Below are the code and all the weights of a small trained network. Each question names an input and a class and asks about switching units off, where a switched-off unit gives its printed mean instead of its output.

import numpy as np


def w(rows, s, z=0):
    codes = np.array(rows[::2]) - 128.0
    scale = np.full(codes.shape[1], s)
    scale[-1] = z or s
    return codes * scale


def f(y):
    return np.maximum(y, 0)


def log_softmax(a):
    a = a - a.max(-1, keepdims=True)
    return a - np.log(np.exp(a).sum(-1, keepdims=True))


def net(x, mask):
    res = np.array(x, float).reshape(1, 8) / 4 @ E
    y = f(res @ A[0][:, :-1].T + A[0][:, -1])
    res = res + np.where(mask, y, B[0][:, -1]) @ B[0][:, :-1]
    return log_softmax(res[-1] @ U[:, :-1].T + U[:, -1])


A, B = {}, {}
E = w([
[112,114,149,142,160,64,106,160,99,175,73],'x0',
[63,45,192,126,122,47,103,215,163,161,85],'x1',
[85,123,222,113,212,110,196,95,96,197,193],'x2',
[68,130,133,169,184,176,179,102,191,173,159],'x3',
[107,98,60,170,114,109,106,155,255,181,131],'x4',
[132,131,110,154,148,157,191,134,180,150,179],'x5',
[58,82,163,137,153,136,175,108,143,176,224],'x6',
[154,165,144,76,156,79,98,89,55,128,67],'x7',
],0.0094)
A[0] = w([
[131,151,59,141,138,170,88,113,139,91,124,184],'N1',
[179,184,106,140,122,212,130,93,155,116,176,171],'N2',
[142,175,84,119,158,187,160,55,140,116,169,252],'N3',
[73,65,190,146,165,85,175,136,172,184,176,185],'N4',
[123,55,118,121,132,97,85,186,230,138,116,250],'N5',
[161,151,196,92,124,107,93,105,10,87,69,217],'N6',
],0.011,0.0026)
B[0] = w([
[164,194,122,158,60,101,189,129,96,65,123,176],'N1',
[126,221,123,85,87,154,163,65,171,100,155,200],'N2',
[153,197,126,99,103,187,116,121,98,136,196,210],'N3',
[122,46,240,61,204,139,131,120,188,205,127,250],'N4',
[148,32,105,196,102,75,172,209,218,105,32,232],'N5',
[101,116,162,138,200,68,93,142,7,59,99,242],'N6',
],0.011,0.018)
U = w([
[87,90,189,114,175,152,162,117,147,249,173,98],'0',
[130,221,120,143,98,214,156,87,133,115,199,206],'1',
[118,157,130,153,168,102,72,129,17,92,107,225],'2',
[125,87,68,197,36,122,102,154,186,113,80,3],'3',
],0.011,0.0018)

Each question gives the input, the list of numbers given to net, and the class t.
The units are the neurons (one row each of A and B). Each row of codes is followed by its name. A weight is (code - 128) times the scale printed after its matrix; where a second scale follows, it is the last column's (A, B and U).
mask holds one flag per neuron, in row order. A switched-off neuron (its flag False) gives its mean, the last column of its row in B, instead of its output. The means were averaged over made-up inputs and are rounded, as every weight is.
A unit's drop is (log p(t) with every unit on - log p(t) with that unit switched off) / (log p(t) with every unit on - log p(t) with every unit switched off).
The circuit of an input: a set's keep is (log p(t) with only the set's units on - log p(t) with every unit switched off) / (log p(t) with every unit on - log p(t) with every unit switched off). Starting from all 6 units, units are removed one at a time, each time the one whose removal leaves the highest keep (on an exact tie, the one counted first), for as long as the keep stays at least 0.8.
units of the circuit, in order: the units of the circuit, biggest drop first
most important unit: the unit with the biggest drop
top k neurons: the k neurons with the biggest drops, biggest first
drop of u: that unit's drop, to one decimal
input [8,-5,0,7,-5,2,1,-2], class 1: units of the circuit, in order	(N3 N5)
input [7,-4,-4,-8,0,2,8,-3], class 3: units of the circuit, in order	(N6 N4)
input [-6,-6,6,1,1,1,8,7], class 1: most important unit	N3
input [1,8,-3,-2,5,-3,8,-4], class 3: top 3 neurons	(N5 N3 N6)
input [-7,-1,-2,5,8,6,1,-1], class 1: top 2 neurons	(N2 N3)
input [-5,-1,5,6,2,-6,-4,3], class 1: top 2 neurons	(N4 N6)
input [-2,-4,-4,-8,8,1,-5,7], class 2: top 2 neurons	(N6 N5)
input [0,0,-2,6,-6,-1,4,3], class 2: top 2 neurons	(N4 N2)
input [3,1,5,7,-2,-5,0,8], class 2: drop of N6	3.0
input [7,0,-2,-7,6,-8,2,0], class 3: drop of N5	2.6
